Below are the code and all the weights of a small trained network. Each question names an input and a class and asks about switching units off, where a switched-off unit gives its printed mean instead of its output.

import numpy as np


def w(rows, s, z=0):
    codes = np.array(rows[::2]) - 128.0
    scale = np.full(codes.shape[1], s)
    scale[-1] = z or s
    return codes * scale


def norm(h):
    return h / np.sqrt((h * h).mean(-1, keepdims=True) + 1e-5)


def f(y):
    return np.maximum(y, 0)


def log_softmax(a):
    a = a - a.max(-1, keepdims=True)
    return a - np.log(np.exp(a).sum(-1, keepdims=True))


def net(x, mask):
    res = np.array(x, float).reshape(1, 6) / 4 @ E
    u = 0
    for l in range(3):
        y = f(norm(res) @ A[l][:, :-1].T + A[l][:, -1])
        res = res + np.where(mask[u : u + 5], y, B[l][:, -1]) @ B[l][:, :-1]
        u += 5
    return log_softmax(norm(res)[-1] @ U[:, :-1].T + U[:, -1])


A, B = {}, {}
E = w([
[134,172,184,136,136,125,76,73],'x0',
[169,73,160,132,148,70,85,103],'x1',
[186,230,77,146,127,109,102,100],'x2',
[166,191,150,254,84,102,142,144],'x3',
[23,136,169,84,125,117,175,67],'x4',
[65,137,71,68,246,56,162,222],'x5',
],0.0059)
A[0] = w([
[69,82,161,105,34,210,129,107,119],'L0N0',
[109,170,122,77,171,112,135,55,46],'L0N1',
[31,77,253,160,92,221,143,75,41],'L0N2',
[97,165,86,231,177,81,160,87,109],'L0N3',
[35,225,121,163,94,20,161,175,4],'L0N4',
],0.005,0.0038)
B[0] = w([
[86,98,115,148,18,48,181,104,244],'L0N0',
[101,178,165,94,160,165,36,104,162],'L0N1',
[113,61,222,93,17,69,246,78,253],'L0N2',
[113,155,182,134,180,167,155,113,204],'L0N3',
[100,209,158,221,245,1,238,86,196],'L0N4',
],0.0063,0.0032)
A[1] = w([
[95,104,137,12,139,57,224,158,103],'L1N0',
[253,120,162,214,91,128,50,110,168],'L1N1',
[53,141,49,185,35,114,114,137,176],'L1N2',
[185,224,131,188,50,131,115,142,2],'L1N3',
[106,111,125,70,119,132,57,48,23],'L1N4',
],0.0058,0.00096)
B[1] = w([
[140,141,67,175,98,187,59,146,254],'L1N0',
[226,58,168,83,148,126,101,117,218],'L1N1',
[177,213,105,120,102,94,140,147,175],'L1N2',
[126,144,148,200,160,254,161,129,203],'L1N3',
[129,204,158,83,130,121,124,107,169],'L1N4',
],0.0083,0.0053)
A[2] = w([
[159,130,219,125,143,125,105,97,77],'L2N0',
[236,123,165,161,121,172,94,146,15],'L2N1',
[86,75,45,114,178,106,92,223,2],'L2N2',
[150,137,142,46,132,106,106,109,120],'L2N3',
[144,1,143,150,100,63,108,86,173],'L2N4',
],0.0069,0.0034)
B[2] = w([
[89,99,94,119,116,129,160,184,196],'L2N0',
[151,98,74,145,194,160,138,82,222],'L2N1',
[7,48,81,203,66,170,95,191,221],'L2N2',
[118,146,132,102,126,123,75,159,172],'L2N3',
[107,132,186,95,131,74,154,143,252],'L2N4',
],0.011,0.0043)
U = w([
[45,66,50,153,117,151,85,213,174],'0',
[230,122,101,204,178,241,152,86,133],'1',
[150,177,42,138,64,155,190,149,4],'2',
[85,213,128,39,151,127,34,92,136],'3',
[83,232,141,205,215,66,198,145,156],'4',
[97,91,231,102,8,104,194,72,185],'5',
[217,34,160,74,186,81,95,136,63],'6',
],0.017,0.004)

Each question gives the input, the list of numbers given to net, and the class t.
The units are the neurons (one row each of A and B). Each row of codes is followed by its name. A weight is (code - 128) times the scale printed after its matrix; where a second scale follows, it is the last column's (A, B and U).
mask holds one flag per neuron, layer by layer. A switched-off neuron (its flag False) gives its mean, the last column of its row in B, instead of its output. The means were averaged over made-up inputs and are rounded, as every weight is.
A unit's drop is (log p(t) with every unit on - log p(t) with that unit switched off) / (log p(t) with every unit on - log p(t) with every unit switched off).
The circuit of an input: a set's keep is (log p(t) with only the set's units on - log p(t) with every unit switched off) / (log p(t) with every unit on - log p(t) with every unit switched off). Starting from the 12 units with the biggest drops (on a tie, the unit counted first), units are removed one at a time, each time the one whose removal leaves the highest keep (on an exact tie, the one counted first), for as long as the keep stays at least 0.8.
circuit, biggest first: the units of the circuit, biggest drop first
k most important neurons: the k neurons with the biggest drops, biggest first
k most important neurons of layer l: the k neurons of layer l with the biggest drops, biggest first
drop when u is switched off: that unit's drop, to one decimal
input [-5,8,-8,1,-6,-8], class 6: 3 most important neurons => [L1N1; L2N1; L2N2]
input [-7,7,-3,-7,0,-3], class 5: circuit, biggest first => [L2N4]
input [7,7,3,-8,-8,7], class 0: 2 most important neurons => [L2N2; L1N1]
input [-5,-5,-7,3,3,1], class 5: 3 most important neurons => [L0N2; L2N2; L0N0]
input [4,4,2,-3,-8,-4], class 6: 2 most important neurons => [L1N1; L1N0]
input [5,-2,-4,-8,-4,-2], class 5: 2 most important neurons => [L0N0; L0N2]
input [-4,-5,-8,4,-5,-1], class 2: 2 most important neurons => [L1N2; L2N2]
input [-4,7,7,-7,1,-7], class 6: 2 most important neurons => [L1N1; L0N2]
input [4,3,5,0,-4,3], class 1: 2 most important neurons of layer 2 => [L2N1; L2N4]
input [-8,-7,7,0,1,-8], class 1: 2 most important neurons of layer 1 => [L1N3; L1N1]
input [-4,4,1,1,0,-4], class 6: 2 most important neurons of layer 1 => [L1N1; L1N0]
input [5,6,-5,-2,-3,6], class 0: drop when L2N2 is switched off => 0.1
input [6,-2,0,-2,3,1], class 3: drop when L0N1 is switched off => 0.2
input [-6,-6,2,8,5,-3], class 4: circuit, biggest first => [L0N4]
input [-4,8,2,-8,3,-3], class 3: drop when L1N4 is switched off => 0.2
